What each symbol does to the points:
δ: bp->qz, sg->td, mh->ls, jz->jn, lm->bc, ls->cp, dh->qt, sz->pn, sr->th, qg->gh, gr->jt, mq->gs, bq->pq, nq->pg, lf->sl, ng->tt, tg->sz, sl->tr, bc->lh, ll->gp, sd->sn, rq->rn, tz->tg, tt->jz, nt->gq, qz->pr, jt->sg, th->nr, lh->zf, pn->rq, dc->ng, sn->bz, qs->qg, fh->hj, bz->mh, pq->fc, cp->lf, jn->ll, gs->fh, cq->bq, td->nt, tr->sr, zf->mq, qt->tz, hj->qs, nr->bp, fc->dh, pr->nq, pz->sd, pg->pz, gp->lm, gh->dc, gq->cq, rn->gr
π: bp->jn, sg->mh, mh->fh, jz->pq, lm->tz, ls->hj, dh->nr, sz->nq, sr->ng, qg->td, gr->sn, mq->rq, bq->tr, nq->lm, lf->qg, ng->cq, tg->pr, sl->gh, bc->tg, ll->dh, sd->zf, rq->pz, tz->qz, tt->bq, nt->cp, qz->ll, jt->bz, th->tt, lh->sz, pn->pg, dc->gq, sn->mq, qs->sg, fh->gr, bz->gs, pq->sr, cp->qs, jn->fc, gs->rn, cq->sl, td->ls, tr->dc, zf->pn, qt->bp, hj->jt, nr->jz, fc->th, pr->gp, pz->lh, pg->bc, gp->qt, gh->nt, gq->lf, rn->sd
τ: bp->ll, sg->ls, mh->hj, jz->fc, lm->tg, ls->qs, dh->bp, sz->pg, sr->tt, qg->nt, gr->bz, mq->rn, bq->sr, nq->bc, lf->gh, ng->bq, tg->nq, sl->dc, bc->sz, ll->qt, sd->mq, rq->sd, tz->pr, tt->pq, nt->lf, qz->gp, jt->mh, th->jz, lh->pn, pn->pz, dc->cq, sn->gs, qs->td, fh->jt, bz->fh, pq->th, cp->qg, jn->dh, gs->gr, cq->tr, td->cp, tr->ng, zf->rq, qt->qz, hj->sg, nr->jn, fc->nr, pr->lm, pz->zf, pg->lh, gp->tz, gh->gq, gq->sl, rn->sn

The rows follow the links: the fewer symbols apart two points are, the more alike their rows tend to be.

Each row is also shifted at random along 2 hidden directions that mean nothing.

Rows with their points:
7,-6,-3,19,22,-8,-5,-29,-10,-30,-13,-23,16,12,-9,-13,2,-2,-11,-16,11,19,-6,-17,37,-1,-7,-23,41,7,-19,-5,27,3,-9,7,11,15,4,6,6,-26,1,25,-31,-36,3,25,-15,16 -> tr
54,9,-8,-12,1,24,-11,6,-3,16,26,31,11,20,15,-24,-1,8,-15,15,-3,20,0,-11,-23,10,-17,20,-34,-11,-15,-25,-27,12,-15,1,-17,-8,-22,7,24,-3,6,-6,13,22,9,-5,39,-28 -> mh
84,-30,13,13,-15,-20,0,-19,-7,-25,-18,-1,-15,-16,-6,33,13,-5,23,-27,6,-10,-1,13,33,-2,15,1,24,-7,26,17,21,5,5,-8,8,0,36,1,-17,15,-3,-6,-9,-15,-1,24,-35,24 -> jz
142,1,-2,-15,10,16,12,23,14,21,19,10,3,-1,0,-21,-12,3,-11,32,-10,0,13,-8,-33,-6,-11,10,-18,-6,-7,0,-9,-2,-4,1,-15,-3,-22,-18,4,0,1,-6,21,3,-12,-33,-1,2 -> sd
-73,2,6,29,6,-20,15,-29,8,-23,13,-1,1,-6,-7,2,-1,-1,-6,-24,-18,-2,13,-3,31,-11,9,0,-21,-2,-7,6,46,2,7,8,-18,-6,-4,-15,-4,-2,1,-22,21,10,-11,29,4,-1 -> tt
16,-12,-5,-23,21,10,3,27,4,20,-10,13,8,-3,0,-30,3,-3,-20,36,10,-6,0,-21,-30,-5,-17,6,7,-7,-13,9,-23,20,-5,4,15,-6,-17,-5,-5,-21,11,25,-17,-12,-1,-30,10,9 -> zf
35,18,-10,-10,-19,-12,2,13,9,15,-5,8,-18,-27,21,-25,-11,-2,8,25,1,-39,7,-23,-10,-4,-15,6,-15,-17,15,24,-13,-15,15,-17,-3,-8,-30,-5,-12,22,-6,10,13,23,-7,-5,7,10 -> tg
-18,25,3,-12,15,22,13,-6,20,2,-7,-11,-2,30,4,14,-18,8,-5,-8,22,36,11,7,-5,-11,7,-8,14,2,2,-30,23,-12,-23,-1,25,3,0,-23,35,4,-10,14,-24,16,-20,9,8,-32 -> td
-45,0,-8,26,25,-12,4,-26,2,-31,-8,-25,23,8,-7,-35,-2,-6,-9,-4,9,11,-2,-27,28,-7,-21,-19,21,14,-17,-5,34,-1,-10,10,6,10,-6,-2,1,-26,-1,27,-14,-30,-4,27,-11,21 -> ng
39,27,1,10,7,-11,-9,-29,-2,-16,-10,4,13,5,17,10,-10,7,-23,-41,22,8,4,12,15,9,7,-2,7,-7,-17,-14,10,-6,-10,-6,26,-3,1,12,14,-8,2,15,-33,12,11,40,38,-26 -> cq
-171,27,0,-9,-12,-1,-14,21,3,25,4,-5,-13,-26,18,-1,-5,-9,0,12,-19,-30,-10,3,-19,8,-4,-10,-26,-10,13,27,-32,-22,18,-25,-24,7,1,7,-12,15,-14,-24,41,6,9,-18,4,2 -> bc
-11,1,-7,14,-5,-23,-17,-20,-16,-15,-18,-10,-2,-22,11,-34,-1,-11,6,-3,9,-25,-9,-18,31,19,-22,-8,13,-4,7,22,-2,-11,12,-17,12,4,-13,14,-19,2,-10,24,-10,-10,14,18,-1,17 -> jn
-137,18,1,-20,8,-21,7,-3,26,14,-29,33,10,-43,35,10,-6,2,-20,-10,35,-51,15,12,2,-7,6,22,-8,-35,-10,29,14,4,35,-22,27,-15,-6,-22,-11,5,4,16,-25,28,-17,5,37,-13 -> tz
113,-6,-4,-21,-24,26,11,22,-5,11,-7,-14,-25,22,-28,20,-1,13,25,15,11,30,-11,6,-24,-1,1,-7,34,28,31,-17,-28,-8,-14,19,13,10,5,7,12,13,-10,9,-14,10,13,-23,-28,0 -> gr
10,-10,-16,-11,2,22,-11,7,-9,12,12,10,4,23,-5,-30,5,0,-4,30,0,29,-4,-16,-20,15,-19,13,-7,0,-5,-23,-28,6,-20,10,-1,-5,-20,14,15,-5,12,7,4,3,15,-17,12,-4 -> jt
-48,6,1,0,13,24,-13,5,3,8,27,17,15,30,28,0,0,-7,-21,7,-17,30,-2,2,-21,4,0,8,-32,-21,-29,-28,-16,17,-15,-11,-16,-4,-1,5,23,-13,13,-17,18,-8,8,-9,22,-22 -> hj

Start here and follow the symbols in turn, left to right. Where do you end up?
Answers are names.
-46,-8,3,13,-19,-27,-15,-26,-10,-20,-21,9,-12,-13,13,13,10,-17,18,-22,16,-22,-6,13,34,1,4,-1,27,-15,29,17,12,4,7,-18,18,4,20,8,-20,13,-5,12,-15,-20,3,21,-21,24
δ τ π: jn
48,-4,-8,24,18,-14,15,-26,4,-21,11,-16,10,6,-21,-34,-7,9,-2,-7,-1,7,2,-27,30,-6,-20,-10,3,24,-14,3,37,0,-7,16,1,8,-23,-7,-1,-15,6,14,2,-3,-8,33,-10,15
δ δ: fc
-65,-30,2,-15,-6,26,-7,24,-20,4,-8,-20,-12,25,-19,-12,13,-8,22,31,3,37,-10,-7,-20,6,-6,-9,39,11,21,-18,-29,-1,-17,13,9,15,9,16,5,0,-2,22,-13,-29,8,-34,-36,22
π τ: gr
-19,-40,-3,-11,-7,25,-13,25,-21,-4,4,-13,-3,27,-27,-33,15,-9,18,38,-5,40,-17,-24,-17,12,-14,-10,31,5,12,-16,-31,14,-24,9,1,10,-1,17,2,-4,4,19,-10,-37,7,-29,-31,31
τ τ π: fh
-44,-21,-6,19,-9,-29,-21,-10,-15,-24,-29,-11,-15,-11,13,-14,11,-15,19,-4,11,-17,-12,-17,35,3,-6,-13,41,-8,23,20,2,-4,6,-17,13,13,15,12,-29,6,-7,22,-22,-43,16,9,-29,33
δ δ δ τ: lm
11,7,-13,-2,-20,-12,-4,20,-7,17,-5,-17,-18,-17,7,-22,-5,-1,21,31,-23,-35,-9,-18,-8,2,-9,-15,-8,2,26,16,-20,-12,15,-8,-21,8,-12,6,-25,19,-19,-8,28,-1,6,-15,-25,26
δ τ τ: pn
82,-10,10,37,-6,-24,16,-30,5,-19,5,8,-13,-10,-15,24,7,10,12,-34,-15,-9,2,20,22,-4,12,7,-12,11,8,4,39,5,6,8,-9,0,15,-17,-5,15,2,-22,25,9,-9,28,-13,2
δ δ δ: qt
-16,-19,19,7,27,20,-3,4,0,-12,12,-24,14,43,1,29,5,-16,-4,-12,-14,48,1,15,-1,-10,16,-22,22,-2,-17,-23,10,5,-20,1,-8,15,47,-7,6,-20,5,-22,0,-57,-2,-16,-25,9
π π: jt
10,4,6,2,19,24,-8,9,4,-1,25,4,21,21,13,25,-4,-5,-17,-10,-10,38,-4,12,-15,-5,16,-1,-16,-13,-20,-25,-9,12,-21,-6,-14,-2,21,0,23,-17,10,-22,15,-10,-5,-5,16,-22
π π: fh
22,-54,18,18,27,23,11,11,-12,-26,3,-41,12,51,-28,26,15,-19,24,2,-15,68,-8,8,7,-14,12,-40,65,18,7,-25,28,8,-28,14,-6,37,68,-5,6,-23,-8,-5,-11,-85,-8,-19,-83,41
τ δ: nt
169,10,2,-14,-3,17,11,23,13,30,13,6,-13,6,-1,-2,-2,6,8,20,-13,3,13,7,-35,-12,2,-2,-27,6,-3,-10,-19,-8,2,-7,-21,-3,1,-14,7,11,-7,-25,28,22,-18,-33,2,-12
π δ: rn
22,16,-10,27,7,-19,22,-30,14,-13,10,-5,6,-11,-11,-17,-4,11,-5,-17,-9,-8,11,-16,21,-9,-8,5,-33,10,-14,1,46,1,3,14,-5,-6,-26,-14,4,1,2,-1,15,31,-12,29,19,-7
π π τ δ: sr
-101,1,7,11,-12,-22,-4,-28,12,-10,-7,18,-16,-15,17,33,-2,0,3,-40,-1,-18,11,25,26,-5,20,16,-11,-21,10,6,32,0,15,-17,6,-10,16,-11,-2,18,2,-13,7,22,-5,29,7,-15
τ π: pq
28,-30,-11,-1,-6,-7,0,12,-3,-4,-22,-8,-15,-21,-8,-33,12,-16,26,32,-1,-25,0,-26,5,-9,-16,-10,32,-1,25,30,9,1,11,-12,-4,1,4,-13,-29,2,-11,16,-2,-39,-12,-19,-43,48
π δ: tg
